Here is a tiny trained network, its code and every weight. The questions are about switching its units off for an input and a class, where a switched-off unit gives its printed mean instead of its output.

import numpy as np


def w(rows, s, z=0):
    codes = np.array(rows[::2]) - 128.0
    scale = np.full(codes.shape[1], s)
    scale[-1] = z or s
    return codes * scale


def f(y):
    return np.maximum(y, 0)


def log_softmax(a):
    a = a - a.max(-1, keepdims=True)
    return a - np.log(np.exp(a).sum(-1, keepdims=True))


def net(x, mask):
    res = np.array(x, float).reshape(1, 7) / 4 @ E
    y = f(res @ A[0][:, :-1].T + A[0][:, -1])
    res = res + np.where(mask, y, B[0][:, -1]) @ B[0][:, :-1]
    return log_softmax(res[-1] @ U[:, :-1].T + U[:, -1])


A, B = {}, {}
E = w([
[26,97,123,121,126,56,118,167,123,144],'x0',
[136,129,142,149,91,152,196,111,180,150],'x1',
[145,147,199,195,255,82,189,252,129,132],'x2',
[142,88,223,127,118,30,158,41,76,105],'x3',
[151,142,109,54,186,124,130,132,93,172],'x4',
[165,124,55,81,105,34,144,157,197,26],'x5',
[159,59,96,151,87,138,141,136,157,147],'x6',
],0.0094)
A[0] = w([
[160,159,69,56,116,91,127,163,229,45,23],'N0',
[89,159,71,98,145,224,72,230,224,142,110],'N1',
[129,136,54,125,151,91,43,153,88,21,121],'N2',
[61,167,43,80,55,162,58,16,137,147,3],'N3',
[149,157,156,164,189,135,95,220,181,141,98],'N4',
[76,112,152,165,115,254,59,135,52,195,36],'N5',
],0.0096,0.0028)
B[0] = w([
[26,150,130,100,62,211,215,155,92,130,198],'N0',
[143,152,254,96,144,90,93,15,202,84,211],'N1',
[174,117,123,76,113,124,80,165,33,218,180],'N2',
[160,123,61,248,246,112,120,108,142,106,248],'N3',
[134,69,16,164,169,92,122,142,118,117,182],'N4',
[84,115,129,84,28,159,175,184,86,145,209],'N5',
],0.0082,0.017)
U = w([
[149,107,90,174,254,128,141,137,142,113,129],'0',
[91,131,130,75,116,179,176,134,86,152,1],'1',
[161,105,219,74,171,62,99,23,146,94,192],'2',
[146,111,145,108,167,125,110,100,124,138,250],'3',
],0.0077,0.0041)

Each question gives the input, the list of numbers given to net, and the class t.
The units are the neurons (one row each of A and B). Each row of codes is followed by its name. A weight is (code - 128) times the scale printed after its matrix; where a second scale follows, it is the last column's (A, B and U).
mask holds one flag per neuron, in row order. A switched-off neuron (its flag False) gives its mean, the last column of its row in B, instead of its output. The means were averaged over made-up inputs and are rounded, as every weight is.
A unit's drop is (log p(t) with every unit on - log p(t) with that unit switched off) / (log p(t) with every unit on - log p(t) with every unit switched off).
The circuit of an input: a set's keep is (log p(t) with only the set's units on - log p(t) with every unit switched off) / (log p(t) with every unit on - log p(t) with every unit switched off). Starting from all 6 units, units are removed one at a time, each time the one whose removal leaves the highest keep (on an exact tie, the one counted first), for as long as the keep stays at least 0.8.
units of the circuit, in order: the units of the circuit, biggest drop first
unit that matters most: the unit with the biggest drop
k most important neurons: the k neurons with the biggest drops, biggest first
drop when u is switched off: that unit's drop, to one decimal
input [0,4,4,-6,-7,-5,-6], class 2: 3 most important neurons : [N1, N3, N0]
input [4,-7,-4,-4,7,8,1], class 1: 2 most important neurons : [N0, N2]
input [7,-4,-3,-7,7,7,2], class 1: units of the circuit, in order : [N0]
input [-4,-3,5,-7,-7,-5,3], class 2: 3 most important neurons : [N1, N3, N0]
input [6,-5,-7,-1,-7,5,4], class 0: 2 most important neurons : [N3, N5]
input [6,3,-4,-6,-1,5,3], class 2: 3 most important neurons : [N1, N5, N4]
input [8,2,5,-7,-7,0,-6], class 2: 2 most important neurons : [N1, N3]
input [-8,-7,0,-7,7,-6,-7], class 2: 2 most important neurons : [N1, N0]
input [4,0,0,4,-7,5,-7], class 1: units of the circuit, in order : [N1, N3]
input [1,1,-5,-3,7,-1,7], class 0: 2 most important neurons : [N3, N2]
input [1,2,4,-8,5,-6,-7], class 2: 3 most important neurons : [N1, N0, N3]
input [-2,2,3,-7,7,-5,5], class 2: 3 most important neurons : [N1, N0, N3]
input [8,-3,2,-5,-5,-7,3], class 1: 2 most important neurons : [N5, N3]
input [-4,8,4,-1,2,8,8], class 1: unit that matters most : N0
input [1,2,4,-7,-2,6,-3], class 2: 3 most important neurons : [N1, N5, N3]
input [2,-7,6,-7,8,3,6], class 2: 2 most important neurons : [N1, N3]
input [8,-5,-2,6,8,6,0], class 1: units of the circuit, in order : [N1, N0]
input [-1,-7,-3,-1,4,7,-8], class 1: 2 most important neurons : [N0, N2]
input [8,5,-6,-3,-2,6,7], class 0: drop when N5 is switched off : 1.0
input [-4,-4,-7,-1,-6,2,4], class 0: units of the circuit, in order : [N3]
input [-1,-7,2,-4,-3,3,8], class 3: drop when N0 is switched off : 0.2
input [1,5,2,-3,5,7,-1], class 1: drop when N3 is switched off : 0.2
input [8,7,-5,-7,-5,-4,3], class 2: drop when N4 is switched off : 0.1
